Below is a small trained network, with its code and all its weights. Each question gives an input and a class and asks what happens when units are switched off, that is, made to give their printed mean instead of their output.

import numpy as np


def w(rows, s, z=0):
    codes = np.array(rows[::2]) - 128.0
    scale = np.full(codes.shape[1], s)
    scale[-1] = z or s
    return codes * scale


def norm(h):
    return h / np.sqrt((h * h).mean(-1, keepdims=True) + 1e-5)


def f(y):
    return np.maximum(y, 0)


def log_softmax(a):
    a = a - a.max(-1, keepdims=True)
    return a - np.log(np.exp(a).sum(-1, keepdims=True))


def net(x, mask):
    res = np.array(x, float).reshape(1, 7) / 4 @ E
    u = 0
    for l in range(2):
        y = f(norm(res) @ A[l][:, :-1].T + A[l][:, -1])
        res = res + np.where(mask[u : u + 8], y, B[l][:, -1]) @ B[l][:, :-1]
        u += 8
    return log_softmax(norm(res)[-1] @ U[:, :-1].T + U[:, -1])


A, B = {}, {}
E = w([
[104,141,115,199,179],'x0',
[24,205,74,64,182],'x1',
[141,2,150,64,15],'x2',
[194,115,153,173,142],'x3',
[211,163,146,117,142],'x4',
[164,106,155,133,99],'x5',
[128,103,117,22,59],'x6',
],0.0036)
A[0] = w([
[53,181,74,210,165,3],'0.n1',
[111,103,145,207,157,128],'0.n2',
[222,149,193,254,170,6],'0.n3',
[98,144,147,5,158,110],'0.n4',
[66,77,78,72,78,130],'0.n5',
[47,132,86,133,168,84],'0.n6',
[176,99,123,101,93,171],'0.n7',
[143,87,103,145,126,119],'0.n8',
],0.0045,0.002)
B[0] = w([
[106,105,222,108,165,232],'0.n1',
[164,149,73,78,131,207],'0.n2',
[253,138,59,184,144,253],'0.n3',
[178,172,64,137,92,223],'0.n4',
[208,118,166,166,125,240],'0.n5',
[127,164,181,118,151,214],'0.n6',
[72,135,126,145,110,209],'0.n7',
[129,146,152,80,127,156],'0.n8',
],0.0055,0.0027)
A[1] = w([
[89,176,170,127,210,25],'1.n1',
[175,123,122,126,72,153],'1.n2',
[138,124,147,177,125,51],'1.n3',
[61,139,167,125,191,39],'1.n4',
[112,40,181,111,51,93],'1.n5',
[120,2,157,105,37,3],'1.n6',
[105,183,151,141,221,76],'1.n7',
[47,132,152,131,207,26],'1.n8',
],0.0062,0.0017)
B[1] = w([
[66,97,166,122,101,216],'1.n1',
[46,96,115,120,179,225],'1.n2',
[168,157,117,126,122,154],'1.n3',
[83,140,172,160,167,190],'1.n4',
[132,53,100,116,80,237],'1.n5',
[63,2,103,116,63,253],'1.n6',
[70,62,161,149,72,241],'1.n7',
[67,146,239,139,219,199],'1.n8',
],0.0054,0.0037)
U = w([
[135,240,76,38,97,6],'0',
[54,170,202,152,191,199],'1',
[131,11,107,90,48,153],'2',
[254,146,122,218,179,181],'3',
],0.012,0.0024)

Each question gives the input, the list of numbers given to net, and the class t.
The units are the neurons (one row each of A and B). Each row of codes is followed by its name. A weight is (code - 128) times the scale printed after its matrix; where a second scale follows, it is the last column's (A, B and U).
mask holds one flag per neuron, layer by layer. A switched-off neuron (its flag False) gives its mean, the last column of its row in B, instead of its output. The means were averaged over made-up inputs and are rounded, as every weight is.
A unit's drop is (log p(t) with every unit on - log p(t) with that unit switched off) / (log p(t) with every unit on - log p(t) with every unit switched off).
The circuit of an input: a set's keep is (log p(t) with only the set's units on - log p(t) with every unit switched off) / (log p(t) with every unit on - log p(t) with every unit switched off). Starting from the 12 units with the biggest drops (on a tie, the unit counted first), units are removed one at a time, each time the one whose removal leaves the highest keep (on an exact tie, the one counted first), for as long as the keep stays at least 0.8.
units of the circuit, in order: the units of the circuit, biggest drop first
k most important neurons: the k neurons with the biggest drops, biggest first
k most important neurons of layer l: the k neurons of layer l with the biggest drops, biggest first
drop when u is switched off: that unit's drop, to one decimal
input [1,6,2,0,-7,-3,4], class 0: 4 most important neurons => 0.n4, 1.n6, 0.n1, 1.n7
input [6,-3,6,-3,6,-2,-5], class 3: 2 most important neurons => 0.n3, 1.n6
input [-7,4,1,-1,-8,1,-4], class 1: 2 most important neurons of layer 0 => 0.n6, 0.n3
input [8,-7,-5,-8,-1,4,2], class 3: units of the circuit, in order => 0.n3
input [-7,1,-2,-5,-7,-4,6], class 0: units of the circuit, in order => 0.n4, 1.n6
input [-7,-5,-5,-8,-5,-6,5], class 0: 2 most important neurons => 0.n4, 1.n6
input [7,2,1,1,-2,8,-6], class 3: 2 most important neurons of layer 0 => 0.n3, 0.n2
input [2,0,-6,-7,4,5,5], class 0: 2 most important neurons => 0.n4, 1.n8
input [-5,2,-2,4,-7,6,-8], class 3: 3 most important neurons of layer 0 => 0.n3, 0.n2, 0.n7
input [4,2,5,-6,-1,7,-8], class 1: drop when 1.n8 is switched off => 0.3
input [0,-6,-6,-8,-6,-5,6], class 1: drop when 1.n6 is switched off => 0.1
